Below is a small trained network, with its code and all its weights. Each question gives an input and a target symbol and asks what happens when units are switched off, that is, made to give their printed mean instead of their output.

import numpy as np


def w(rows, s, z=0):
    codes = np.array(rows[::2]) - 128.0
    scale = np.full(codes.shape[1], s)
    scale[-1] = z or s
    return codes * scale


def norm(h):
    return h / np.sqrt((h * h).mean(-1, keepdims=True) + 1e-5)


def f(y):
    return np.maximum(y, 0)


def softmax(a):
    e = np.exp(a - a.max(-1, keepdims=True))
    return e / e.sum(-1, keepdims=True)


def log_softmax(a):
    a = a - a.max(-1, keepdims=True)
    return a - np.log(np.exp(a).sum(-1, keepdims=True))


def net(x, mask):
    ids = ['ΞΦβγδεζηθλμπστψω'.index(c) for c in x.split()]
    T = len(ids)
    res = E[ids] + P[:T]
    u = 0
    for l in range(2):
        q, k, v = (norm(res) @ M[l].T for M in (Q, K, V))
        z = softmax(np.where(np.tri(T) > 0, q @ k.T / 4**0.5, -1e9)) @ v
        res = res + np.where(mask[u], z, O[l][:, -1]) @ O[l][:, :-1]
        u += 1
        y = f(norm(res) @ A[l][:, :-1].T + A[l][:, -1])
        res = res + np.where(mask[u : u + 16], y, B[l][:, -1]) @ B[l][:, :-1]
        u += 16
    return log_softmax(norm(res)[-1] @ U[:, :-1].T + U[:, -1])


Q, K, V, O, A, B = {}, {}, {}, {}, {}, {}
E = w([
[142,218,147,116,185,171,97,141,114,121],'Ξ',
[100,180,112,118,152,104,91,96,136,120],'Φ',
[141,182,110,118,150,132,101,102,108,115],'β',
[123,171,107,77,156,113,131,87,131,185],'γ',
[159,138,90,78,153,126,113,121,102,72],'δ',
[41,133,98,75,117,126,110,104,114,139],'ε',
[109,150,98,108,156,126,188,154,102,97],'ζ',
[157,125,118,189,96,158,132,127,79,90],'η',
[132,137,151,143,89,154,154,80,81,150],'θ',
[162,121,185,177,148,140,86,103,124,140],'λ',
[117,104,165,96,91,139,88,66,139,150],'μ',
[106,107,166,108,130,177,74,158,179,119],'π',
[88,101,129,146,77,185,125,145,127,90],'σ',
[145,78,142,93,45,103,130,254,42,211],'τ',
[81,125,194,162,105,162,142,154,158,126],'ψ',
[187,103,170,115,107,135,144,115,173,128],'ω',
],0.0088)
P = w([
[90,172,124,120,164,93,167,48,183,82],'0',
[108,154,147,119,151,143,157,79,123,101],'1',
[114,139,147,117,135,159,138,97,91,121],'2',
[119,127,159,116,124,147,113,123,50,135],'3',
[120,115,172,116,127,134,87,137,28,146],'4',
[125,98,178,113,128,116,60,155,2,158],'5',
],0.0055)
Q[0] = w([
[98,104,166,40,150,96,81,147,43,67],'L0H0',
[141,114,113,167,170,68,66,170,122,192],'L0H0',
[121,115,254,56,105,194,80,54,35,108],'L0H0',
[119,141,204,58,193,148,124,149,4,119],'L0H0',
],0.0054)
K[0] = w([
[161,99,153,138,60,168,118,183,69,210],'L0H0',
[126,206,105,37,193,130,103,151,41,108],'L0H0',
[171,21,175,106,67,113,105,254,121,202],'L0H0',
[149,45,143,131,57,123,93,189,67,199],'L0H0',
],0.0045)
V[0] = w([
[150,90,220,179,5,152,111,109,221,137],'L0H0',
[139,165,109,149,78,152,161,127,128,198],'L0H0',
[156,234,108,180,128,131,43,140,130,159],'L0H0',
[159,163,69,88,107,61,133,191,114,203],'L0H0',
],0.0033)
O[0] = w([
[111,98,108,138,253,160,113,98,78,167,2],'L0H0',
[93,112,183,137,162,107,125,113,120,86,69],'L0H0',
[152,133,128,141,114,21,91,151,108,168,139],'L0H0',
[91,113,228,90,136,126,132,194,97,60,20],'L0H0',
],0.0045,0.0024)
A[0] = w([
[230,115,39,134,138,69,128,121,105,103,86],'L0N0',
[148,77,165,114,87,199,176,103,157,170,114],'L0N1',
[239,168,162,104,184,187,148,195,133,147,5],'L0N2',
[124,179,119,114,78,111,106,146,54,139,125],'L0N3',
[139,70,202,204,163,135,129,169,186,62,48],'L0N4',
[115,40,181,65,73,150,127,117,108,71,41],'L0N5',
[124,158,171,128,121,188,97,123,150,89,164],'L0N6',
[166,109,76,94,71,148,106,157,104,185,55],'L0N7',
[137,41,157,192,158,163,45,123,136,184,111],'L0N8',
[120,132,60,79,129,53,214,106,87,159,132],'L0N9',
[91,101,165,165,70,128,140,224,163,94,118],'L0N10',
[125,94,113,109,198,122,82,95,98,185,90],'L0N11',
[100,77,153,83,218,74,208,163,141,158,30],'L0N12',
[133,93,119,189,120,163,175,124,215,112,139],'L0N13',
[109,122,104,118,117,77,50,78,167,139,162],'L0N14',
[100,141,164,177,2,160,186,145,155,146,107],'L0N15',
],0.0042,0.0027)
B[0] = w([
[126,135,167,161,87,185,125,125,160,173,185],'L0N0',
[102,103,122,127,161,45,105,146,133,100,158],'L0N1',
[77,64,132,159,71,129,129,91,188,91,141],'L0N2',
[123,186,138,118,130,135,130,129,167,77,252],'L0N3',
[122,141,115,114,174,67,120,132,43,162,133],'L0N4',
[137,132,85,128,123,79,108,160,76,123,164],'L0N5',
[119,112,102,103,144,92,171,108,128,146,201],'L0N6',
[106,119,166,140,208,124,110,143,127,111,153],'L0N7',
[121,139,114,79,93,157,219,163,123,120,189],'L0N8',
[155,134,153,177,102,189,96,157,150,124,206],'L0N9',
[133,102,61,117,108,123,151,156,62,155,148],'L0N10',
[158,131,106,142,101,170,175,155,128,103,180],'L0N11',
[145,167,132,129,3,154,148,106,146,128,131],'L0N12',
[116,157,97,111,157,60,129,146,150,129,146],'L0N13',
[145,140,173,130,144,195,158,176,118,118,209],'L0N14',
[122,105,91,103,122,88,164,176,131,131,158],'L0N15',
],0.0052,0.0037)
Q[1] = w([
[163,151,217,87,92,88,56,201,37,108],'L1H0',
[95,196,163,123,86,112,131,196,80,89],'L1H0',
[157,103,152,231,134,16,33,101,171,154],'L1H0',
[147,171,87,122,137,254,239,54,85,84],'L1H0',
],0.0085)
K[1] = w([
[126,132,141,98,68,190,118,178,41,142],'L1H0',
[137,119,125,138,104,170,163,134,64,148],'L1H0',
[128,231,156,118,151,142,47,97,128,126],'L1H0',
[118,5,116,133,151,128,195,124,148,189],'L1H0',
],0.011)
V[1] = w([
[28,187,189,148,138,95,173,108,93,219],'L1H0',
[71,113,104,166,65,123,85,54,37,77],'L1H0',
[114,118,144,12,104,159,57,74,151,146],'L1H0',
[253,111,190,140,121,87,153,48,107,117],'L1H0',
],0.0061)
O[1] = w([
[159,120,139,73,93,69,150,53,88,254,87],'L1H0',
[162,129,52,164,111,131,156,28,180,102,122],'L1H0',
[121,90,174,70,123,201,91,58,133,57,158],'L1H0',
[107,143,128,177,152,71,146,78,65,44,6],'L1H0',
],0.0079,0.0019)
A[1] = w([
[106,96,87,169,89,190,89,111,226,166,20],'L1N0',
[96,103,163,100,210,158,106,123,179,156,64],'L1N1',
[149,200,109,123,116,90,111,153,168,140,124],'L1N2',
[51,109,140,153,193,142,107,152,92,45,62],'L1N3',
[98,103,106,145,193,201,147,76,52,135,150],'L1N4',
[167,149,68,144,95,123,109,166,166,164,115],'L1N5',
[143,140,174,176,128,133,92,75,133,61,52],'L1N6',
[156,163,80,192,151,113,184,166,98,137,116],'L1N7',
[185,172,165,135,114,117,86,79,176,141,93],'L1N8',
[113,111,53,200,165,84,104,153,179,122,73],'L1N9',
[173,99,66,172,132,136,124,129,121,58,116],'L1N10',
[71,172,121,151,115,60,145,129,70,162,32],'L1N11',
[135,152,116,92,87,70,109,215,192,108,27],'L1N12',
[112,78,172,137,254,181,128,168,96,130,27],'L1N13',
[45,100,153,87,84,104,162,134,151,134,88],'L1N14',
[170,47,73,135,156,165,165,133,86,184,254],'L1N15',
],0.0076,0.0039)
B[1] = w([
[197,111,105,149,249,50,114,188,196,87,179],'L1N0',
[159,113,124,199,85,176,93,156,80,103,163],'L1N1',
[117,49,73,119,119,169,169,144,93,120,218],'L1N2',
[120,138,176,135,160,61,212,51,181,150,222],'L1N3',
[160,2,97,82,122,124,166,191,131,131,189],'L1N4',
[112,123,137,159,64,115,216,124,138,150,218],'L1N5',
[135,178,88,129,119,205,178,159,88,162,219],'L1N6',
[171,73,187,143,84,119,56,103,142,99,208],'L1N7',
[55,81,109,172,139,69,86,160,140,120,196],'L1N8',
[86,91,189,150,73,253,95,119,114,203,153],'L1N9',
[92,143,181,111,143,99,147,110,188,194,215],'L1N10',
[204,129,131,139,163,172,82,152,142,104,173],'L1N11',
[190,120,119,63,57,53,149,153,137,73,189],'L1N12',
[32,51,174,149,103,76,124,177,168,165,175],'L1N13',
[158,166,127,172,85,117,86,104,142,120,164],'L1N14',
[88,210,120,155,206,136,104,130,112,104,253],'L1N15',
],0.0067,0.0045)
U = w([
[91,86,194,131,115,219,74,220,146,145,61],'Ξ',
[143,100,157,233,52,177,114,99,160,164,76],'Φ',
[152,49,108,68,141,217,182,95,88,121,68],'β',
[132,168,134,102,137,144,180,121,115,255,146],'γ',
[136,150,113,44,191,64,100,178,81,92,152],'δ',
[153,112,125,63,112,114,41,90,228,134,175],'ε',
[139,224,198,112,135,172,177,100,173,67,134],'ζ',
[225,93,178,187,163,106,81,141,94,70,115],'η',
[140,128,140,118,136,116,118,138,124,124,36],'θ',
[75,52,193,139,171,56,193,144,120,131,106],'λ',
[108,161,202,88,81,88,61,72,113,125,252],'μ',
[30,87,84,129,108,69,58,119,144,118,168],'π',
[64,153,48,180,116,157,134,158,56,92,96],'σ',
[168,115,98,88,21,71,178,179,156,108,130],'τ',
[164,109,51,175,208,129,138,189,194,136,95],'ψ',
[161,121,81,137,127,47,139,33,101,118,252],'ω',
],0.0067,0.0015)

Each question gives the input, a string of symbols that net reads in full, and the target symbol t.
The units are the heads (4 rows each of Q, K, V and O) and the neurons (one row each of A and B). Each row of codes is followed by its name. A weight is (code - 128) times the scale printed after its matrix; where a second scale follows, it is the last column's (O, A, B and U).
mask holds one flag per unit, layer by layer, with each layer's heads first. A switched-off unit (its flag False) gives its mean, the last column of its rows in O or B, instead of its output. The means were averaged over made-up inputs and are rounded, as every weight is.
A unit's drop is (log p(t) with every unit on - log p(t) with that unit switched off) / (log p(t) with every unit on - log p(t) with every unit switched off).
The circuit of an input: a set's keep is (log p(t) with only the set's units on - log p(t) with every unit switched off) / (log p(t) with every unit on - log p(t) with every unit switched off). Starting from the 12 units with the biggest drops (on a tie, the unit counted first), units are removed one at a time, each time the one whose removal leaves the highest keep (on an exact tie, the one counted first), for as long as the keep stays at least 0.8.
units of the circuit, in order: the units of the circuit, biggest drop first
unit that matters most: the unit with the biggest drop
k most important neurons: the k neurons with the biggest drops, biggest first
k most important neurons of layer l: the k neurons of layer l with the biggest drops, biggest first
drop of u: that unit's drop, to one decimal
input δ Ξ ω θ π σ, target ψ: units of the circuit, in order	(L1H0 L1N0)
input ζ β ζ β ω, target λ: units of the circuit, in order	(L0H0 L1H0 L1N3)
input ζ β λ δ θ, target η: 2 most important neurons	(L0N8 L0N3)
input μ δ δ, target β: 2 most important neurons	(L1N4 L1N6)
input Ξ π Ξ ψ γ Ξ, target γ: units of the circuit, in order	(L1H0)
input Φ ζ Φ, target τ: units of the circuit, in order	(L0H0 L1N12)
input π ζ μ, target Ξ: units of the circuit, in order	(L0H0 L1H0)
input μ δ Ξ γ, target ζ: units of the circuit, in order	(L1H0 L0H0 L0N3)
input β σ β, target ψ: units of the circuit, in order	(L1N0 L1H0)
input ζ δ θ, target ω: units of the circuit, in order	(L1H0 L0N1)
input ω δ λ ε μ, target β: 2 most important neurons	(L1N4 L0N11)
input μ δ Ξ Φ, target ζ: 3 most important neurons	(L0N3 L0N14 L1N3)
input π μ ω θ Φ, target λ: 3 most important neurons of layer 1	(L1N3 L1N13 L1N4)
input Φ β Φ β Ξ β, target σ: 2 most important neurons of layer 1	(L1N6 L1N8)
input Φ ε δ Ξ λ, target η: unit that matters most	L0N8
input ζ β η Φ, target Φ: 2 most important neurons	(L1N9 L1N7)
input π β β λ β Φ, target η: units of the circuit, in order	(L1H0 L0N14 L1N11 L0N8)
input δ π Ξ δ β γ, target ζ: 4 most important neurons	(L0N0 L0N3 L1N3 L1N6)
input σ γ π δ, target Ξ: units of the circuit, in order	(L1H0 L0N8)
input ω δ π, target λ: unit that matters most	L0H0
input μ σ π β η, target Ξ: 2 most important neurons	(L0N8 L0N3)
input ζ Φ ζ λ δ δ, target η: 3 most important neurons	(L0N8 L0N3 L1N11)
input β Φ Ξ, target σ: 2 most important neurons	(L0N2 L1N8)
input ζ δ δ, target τ: 2 most important neurons	(L1N12 L1N5)
input Ξ π ψ β ω Ξ, target λ: drop of L1N3	0.2
input δ Ξ θ, target ω: drop of L1H0	1.0
input Φ β β π β δ, target Ξ: drop of L1H0	0.1
input β γ Φ δ Ξ ε, target ε: drop of L1N3	0.0
input Φ σ δ, target ψ: unit that matters most	L1N0
